Here is a tiny trained network, its code and every weight. The questions are about switching its units off for an input and a class, where a switched-off unit gives its printed mean instead of its output.

import numpy as np


def w(rows, s, z=0):
    codes = np.array(rows[::2]) - 128.0
    scale = np.full(codes.shape[1], s)
    scale[-1] = z or s
    return codes * scale


def norm(h):
    return h / np.sqrt((h * h).mean(-1, keepdims=True) + 1e-5)


def f(y):
    return np.maximum(y, 0)


def log_softmax(a):
    a = a - a.max(-1, keepdims=True)
    return a - np.log(np.exp(a).sum(-1, keepdims=True))


def net(x, mask):
    res = np.array(x, float).reshape(1, 6) / 4 @ E
    u = 0
    for l in range(3):
        y = f(norm(res) @ A[l][:, :-1].T + A[l][:, -1])
        res = res + np.where(mask[u : u + 10], y, B[l][:, -1]) @ B[l][:, :-1]
        u += 10
    return log_softmax(norm(res)[-1] @ U[:, :-1].T + U[:, -1])


A, B = {}, {}
E = w([
[105,234,65,131,131,145,77,118,49,72,122,55],'x0',
[183,44,52,6,134,163,79,128,79,141,147,115],'x1',
[97,66,242,159,161,116,126,124,17,146,125,55],'x2',
[89,103,200,89,115,202,51,88,174,75,128,124],'x3',
[1,70,101,123,76,144,160,217,121,32,219,147],'x4',
[133,118,136,93,169,155,159,166,143,78,82,111],'x5',
],0.0078)
A[0] = w([
[108,130,117,202,22,108,35,59,152,221,216,127,49],'0.n1',
[147,89,174,110,108,97,138,119,186,168,113,170,47],'0.n2',
[133,45,142,142,137,141,170,113,161,150,126,136,110],'0.n3',
[109,213,200,203,114,103,132,132,172,124,128,137,25],'0.n4',
[166,141,144,105,194,191,163,195,154,88,64,97,17],'0.n5',
[95,177,82,110,135,107,127,86,219,102,106,183,53],'0.n6',
[83,121,188,90,85,193,56,1,200,85,103,142,34],'0.n7',
[117,219,112,105,155,156,90,96,92,95,145,122,36],'0.n8',
[157,137,126,147,171,151,98,85,140,160,71,139,2],'0.n9',
[104,148,146,95,207,150,186,149,162,81,70,138,98],'0.n10',
],0.0083,0.0078)
B[0] = w([
[145,113,125,18,180,67,169,103,101,2,62,162,227],'0.n1',
[100,125,118,128,148,92,86,153,155,173,91,145,202],'0.n2',
[83,148,126,129,169,95,61,149,134,136,107,149,232],'0.n3',
[80,137,127,202,182,121,178,61,173,120,124,97,232],'0.n4',
[127,138,148,35,148,71,147,78,84,70,125,180,152],'0.n5',
[166,95,118,200,89,177,125,124,94,105,77,161,227],'0.n6',
[181,155,134,118,229,187,187,254,98,122,148,116,253],'0.n7',
[102,127,117,128,136,66,58,178,160,140,73,114,183],'0.n8',
[139,205,199,65,48,153,122,87,125,187,134,104,163],'0.n9',
[107,117,104,102,149,70,147,59,101,86,110,175,195],'0.n10',
],0.011,0.004)
A[1] = w([
[208,179,47,111,82,196,108,102,248,119,107,153,59],'1.n1',
[198,195,108,112,177,78,188,95,102,227,92,145,126],'1.n2',
[129,96,223,154,160,82,129,78,24,164,110,80,88],'1.n3',
[179,160,43,158,151,15,232,134,62,211,162,175,71],'1.n4',
[226,169,188,114,128,157,145,70,191,185,69,89,60],'1.n5',
[98,127,124,47,124,118,148,71,92,93,109,189,127],'1.n6',
[226,51,83,56,98,145,71,69,110,131,176,142,76],'1.n7',
[234,79,84,53,125,179,69,147,131,221,154,85,87],'1.n8',
[167,102,200,145,18,146,104,6,254,104,208,56,4],'1.n9',
[96,236,82,115,150,164,53,117,130,129,130,12,63],'1.n10',
],0.007,0.011)
B[1] = w([
[254,46,103,254,50,168,126,150,79,131,85,161,176],'1.n1',
[85,151,174,64,81,139,92,138,136,93,196,123,255],'1.n2',
[207,105,101,177,96,172,109,111,100,92,80,187,199],'1.n3',
[189,173,144,81,232,185,197,250,103,119,134,106,215],'1.n4',
[131,191,175,49,13,138,107,76,140,154,255,111,176],'1.n5',
[153,124,98,83,133,89,173,117,60,97,124,156,197],'1.n6',
[61,125,119,173,149,131,202,40,187,100,73,102,177],'1.n7',
[57,151,120,177,199,176,160,46,172,141,129,92,200],'1.n8',
[106,45,75,108,152,127,88,45,44,132,65,96,128],'1.n9',
[95,94,144,124,190,40,60,180,140,174,149,158,158],'1.n10',
],0.0088,0.0065)
A[2] = w([
[106,188,70,152,109,72,57,168,89,96,71,68,101],'2.n1',
[58,90,115,132,31,129,139,178,154,107,227,120,74],'2.n2',
[206,140,138,91,146,117,90,87,97,193,70,133,102],'2.n3',
[148,56,153,121,118,129,125,163,214,186,128,187,91],'2.n4',
[124,166,129,130,163,176,130,231,134,146,111,136,102],'2.n5',
[206,92,159,112,2,48,160,132,132,140,159,75,4],'2.n6',
[154,58,182,87,136,83,150,135,203,197,107,167,79],'2.n7',
[112,29,35,52,159,172,114,99,88,161,140,84,122],'2.n8',
[139,57,212,165,105,171,95,118,40,134,91,93,113],'2.n9',
[54,82,92,137,103,122,187,190,92,62,161,172,125],'2.n10',
],0.0093,0.014)
B[2] = w([
[81,27,111,93,169,78,96,157,159,202,123,161,171],'2.n1',
[147,201,191,87,54,146,103,66,76,183,168,57,149],'2.n2',
[107,144,110,99,60,129,105,139,126,114,167,117,174],'2.n3',
[85,104,49,159,148,80,65,173,66,160,139,111,160],'2.n4',
[125,103,158,143,116,173,111,146,121,145,164,89,181],'2.n5',
[11,133,221,94,134,93,137,165,154,143,139,106,130],'2.n6',
[102,104,74,108,157,61,77,142,101,122,146,54,159],'2.n7',
[79,168,191,214,167,116,196,88,188,108,106,135,204],'2.n8',
[175,95,34,153,62,184,137,176,149,131,97,181,176],'2.n9',
[174,163,157,70,88,136,78,68,136,176,136,104,254],'2.n10',
],0.011,0.0088)
U = w([
[137,191,194,54,32,139,71,64,131,207,182,62,163],'0',
[26,60,83,128,196,26,15,214,141,203,95,138,2],'1',
[28,144,150,254,174,145,230,32,220,121,96,78,165],'2',
[228,43,47,220,28,209,122,164,81,93,74,207,140],'3',
[161,140,178,99,216,216,169,254,83,126,193,69,129],'4',
[143,96,139,35,150,30,158,81,70,35,89,165,106],'5',
],0.015,0.0024)

Each question gives the input, the list of numbers given to net, and the class t.
The units are the neurons (one row each of A and B). Each row of codes is followed by its name. A weight is (code - 128) times the scale printed after its matrix; where a second scale follows, it is the last column's (A, B and U).
mask holds one flag per neuron, layer by layer. A switched-off neuron (its flag False) gives its mean, the last column of its row in B, instead of its output. The means were averaged over made-up inputs and are rounded, as every weight is.
A unit's drop is (log p(t) with every unit on - log p(t) with that unit switched off) / (log p(t) with every unit on - log p(t) with every unit switched off).
The circuit of an input: a set's keep is (log p(t) with only the set's units on - log p(t) with every unit switched off) / (log p(t) with every unit on - log p(t) with every unit switched off). Starting from the 12 units with the biggest drops (on a tie, the unit counted first), units are removed one at a time, each time the one whose removal leaves the highest keep (on an exact tie, the one counted first), for as long as the keep stays at least 0.8.
circuit, biggest first: the units of the circuit, biggest drop first
top k neurons: the k neurons with the biggest drops, biggest first
top k neurons in layer l: the k neurons of layer l with the biggest drops, biggest first
input [-5,7,5,3,5,0], class 2: circuit, biggest first : [2.n8]
input [7,5,4,6,-4,4], class 1: circuit, biggest first : [0.n8 2.n1]
input [-7,5,8,7,-7,6], class 3: top 2 neurons : [2.n9 1.n3]
input [0,-4,7,1,6,-7], class 3: top 3 neurons : [1.n3 2.n9 1.n2]
input [-7,-6,1,0,-5,7], class 1: top 3 neurons in layer 0 : [0.n2 0.n1 0.n3]
input [5,-3,-2,0,0,6], class 5: top 2 neurons : [0.n5 0.n10]
input [7,2,-4,2,6,-4], class 1: top 4 neurons : [2.n1 0.n8 1.n2 1.n10]
input [3,3,5,-2,6,7], class 5: top 3 neurons : [1.n2 1.n6 0.n10]
input [0,-5,5,7,7,1], class 0: top 2 neurons : [2.n10 1.n4]
input [6,1,8,-5,3,7], class 3: circuit, biggest first : [2.n9 1.n3]
input [0,-5,-4,3,-6,4], class 0: top 3 neurons : [0.n9 1.n5 2.n8]
input [5,4,-3,1,-2,-5], class 1: top 2 neurons : [0.n8 2.n1]
input [2,8,2,-7,-5,3], class 2: top 2 neurons in layer 1 : [1.n8 1.n7]
input [6,-7,1,8,-3,-7], class 4: circuit, biggest first : [0.n7]
input [7,-5,1,-8,-1,-2], class 4: top 3 neurons in layer 2 : [2.n5 2.n4 2.n7]
input [6,-6,-6,-4,-2,-4], class 1: top 3 neurons : [2.n1 0.n8 2.n8]
input [-5,-1,-4,1,3,4], class 1: top 4 neurons : [0.n1 0.n2 2.n4 0.n3]
input [-8,-1,-3,-6,5,8], class 1: top 2 neurons in layer 0 : [0.n1 0.n3]
input [2,0,1,-6,-8,7], class 0: top 2 neurons : [0.n9 1.n5]
input [-4,2,-1,-6,-3,3], class 4: circuit, biggest first : [1.n4]
input [-6,-2,8,-6,1,8], class 3: top 4 neurons : [1.n3 2.n9 0.n1 0.n7]
input [6,5,2,-5,-5,-6], class 1: top 2 neurons in layer 2 : [2.n1 2.n10]
input [-1,6,3,-8,8,-8], class 0: top 2 neurons in layer 0 : [0.n7 0.n4]
